Below is a small trained network, with its code and all its weights. Each question gives an input and a class and asks what happens when units are switched off, that is, made to give their printed mean instead of their output.

import numpy as np


def w(rows, s, z=0):
    codes = np.array(rows[::2]) - 128.0
    scale = np.full(codes.shape[1], s)
    scale[-1] = z or s
    return codes * scale


def f(y):
    return y / 2 * (1 + np.tanh(0.7978845608 * (y + 0.044715 * y**3)))


def log_softmax(a):
    a = a - a.max(-1, keepdims=True)
    return a - np.log(np.exp(a).sum(-1, keepdims=True))


def net(x, mask):
    res = np.array(x, float).reshape(1, 8) / 4 @ E
    y = f(res @ A[0][:, :-1].T + A[0][:, -1])
    res = res + np.where(mask, y, B[0][:, -1]) @ B[0][:, :-1]
    return log_softmax(res[-1] @ U[:, :-1].T + U[:, -1])


A, B = {}, {}
E = w([
[20,118,113,25,68],'x0',
[131,158,2,164,110],'x1',
[121,132,129,126,133],'x2',
[126,112,124,132,121],'x3',
[116,150,131,122,150],'x4',
[134,127,129,130,121],'x5',
[126,137,127,125,136],'x6',
[179,57,75,73,192],'x7',
],0.0072)
A[0] = w([
[55,177,174,188,156,183],'n1',
[88,149,166,210,48,121],'n2',
[143,159,217,84,172,94],'n3',
[172,166,138,198,181,86],'n4',
[31,118,94,108,137,76],'n5',
[141,105,193,117,128,67],'n6',
[188,101,117,93,116,254],'n7',
[100,160,35,170,138,35],'n8',
[185,115,158,218,203,79],'n9',
[221,87,116,157,141,196],'n10',
[110,72,146,254,181,67],'n11',
[78,142,127,238,35,100],'n12',
[150,201,49,117,123,108],'n13',
[142,5,89,108,182,60],'n14',
[143,225,66,93,129,199],'n15',
[113,133,144,29,68,35],'n16',
[131,158,4,229,110,113],'n17',
[141,140,188,92,150,134],'n18',
[157,96,81,84,169,131],'n19',
[140,116,248,95,163,44],'n20',
[66,116,124,149,191,53],'n21',
[188,159,149,167,160,63],'n22',
[110,52,239,145,162,104],'n23',
],0.0098,0.006)
B[0] = w([
[143,159,180,144,176,233],'n1',
[162,168,188,23,202,224],'n2',
[210,119,128,204,81,183],'n3',
[13,164,9,128,81,202],'n4',
[67,123,95,116,58,169],'n5',
[208,105,77,165,43,142],'n6',
[90,116,167,118,197,249],'n7',
[255,106,138,143,20,158],'n8',
[31,161,106,82,96,240],'n9',
[111,101,99,126,161,255],'n10',
[67,159,32,67,101,182],'n11',
[206,161,137,116,173,225],'n12',
[182,67,131,161,84,173],'n13',
[224,196,116,95,134,189],'n14',
[143,109,154,222,132,215],'n15',
[82,117,63,61,58,172],'n16',
[157,81,138,189,101,253],'n17',
[166,84,127,171,94,173],'n18',
[235,155,150,107,202,182],'n19',
[189,128,111,157,98,194],'n20',
[227,95,89,112,82,103],'n21',
[82,123,58,50,82,171],'n22',
[144,98,123,207,34,218],'n23',
],0.0071,0.0053)
U = w([
[162,54,142,218,33,52],'0',
[29,171,39,54,65,64],'1',
[231,255,141,45,195,54],'2',
[76,82,165,173,175,255],'3',
[103,124,146,156,158,221],'4',
],0.0092,0.0075)

Each question gives the input, the list of numbers given to net, and the class t.
The units are the neurons (one row each of A and B). Each row of codes is followed by its name. A weight is (code - 128) times the scale printed after its matrix; where a second scale follows, it is the last column's (A, B and U).
mask holds one flag per neuron, in row order. A switched-off neuron (its flag False) gives its mean, the last column of its row in B, instead of its output. The means were averaged over made-up inputs and are rounded, as every weight is.
A unit's drop is (log p(t) with every unit on - log p(t) with that unit switched off) / (log p(t) with every unit on - log p(t) with every unit switched off).
The circuit of an input: a set's keep is (log p(t) with only the set's units on - log p(t) with every unit switched off) / (log p(t) with every unit on - log p(t) with every unit switched off). Starting from the 12 units with the biggest drops (on a tie, the unit counted first), units are removed one at a time, each time the one whose removal leaves the highest keep (on an exact tie, the one counted first), for as long as the keep stays at least 0.8.
units of the circuit, in order: the units of the circuit, biggest drop first
most important unit: the unit with the biggest drop
k most important neurons: the k neurons with the biggest drops, biggest first
drop of u: that unit's drop, to one decimal
input [-8,0,-7,1,-2,5,2,-8], class 1: units of the circuit, in order -> n4, n11
input [6,5,8,-7,2,4,1,-8], class 2: units of the circuit, in order -> n2, n12
input [6,4,-7,1,-3,-7,0,8], class 2: 2 most important neurons -> n19, n14
input [-6,-6,-8,0,8,0,-1,0], class 0: 2 most important neurons -> n23, n3
input [3,7,-5,6,-6,-4,-4,7], class 0: most important unit -> n17
input [3,2,-4,2,1,8,1,7], class 2: units of the circuit, in order -> n14, n19
input [-5,-4,-1,-1,7,8,-3,-5], class 1: units of the circuit, in order -> n4, n9, n11
input [-7,4,-1,6,1,0,7,1], class 1: 4 most important neurons -> n4, n9, n11, n22
input [-1,6,8,6,8,3,4,1], class 0: units of the circuit, in order -> n8, n17
input [-5,2,-2,-8,7,-7,7,-8], class 2: 2 most important neurons -> n2, n12
input [-6,8,6,-6,5,7,-3,-2], class 0: 4 most important neurons -> n17, n8, n13, n15
input [1,2,2,1,5,-8,-4,-5], class 2: 3 most important neurons -> n2, n12, n23
input [-8,7,-7,-4,8,-8,5,-4], class 1: 2 most important neurons -> n4, n9
input [6,6,-5,0,0,2,5,8], class 2: units of the circuit, in order -> n19
input [-8,-3,-6,7,4,8,-2,8], class 1: 2 most important neurons -> n9, n4
input [0,2,5,5,-4,2,-3,-7], class 2: drop of n12 -> 0.2
input [7,-8,-3,3,6,-7,1,8], class 0: drop of n23 -> 0.4
input [-8,5,5,-6,5,-2,-6,-2], class 1: drop of n9 -> 0.1
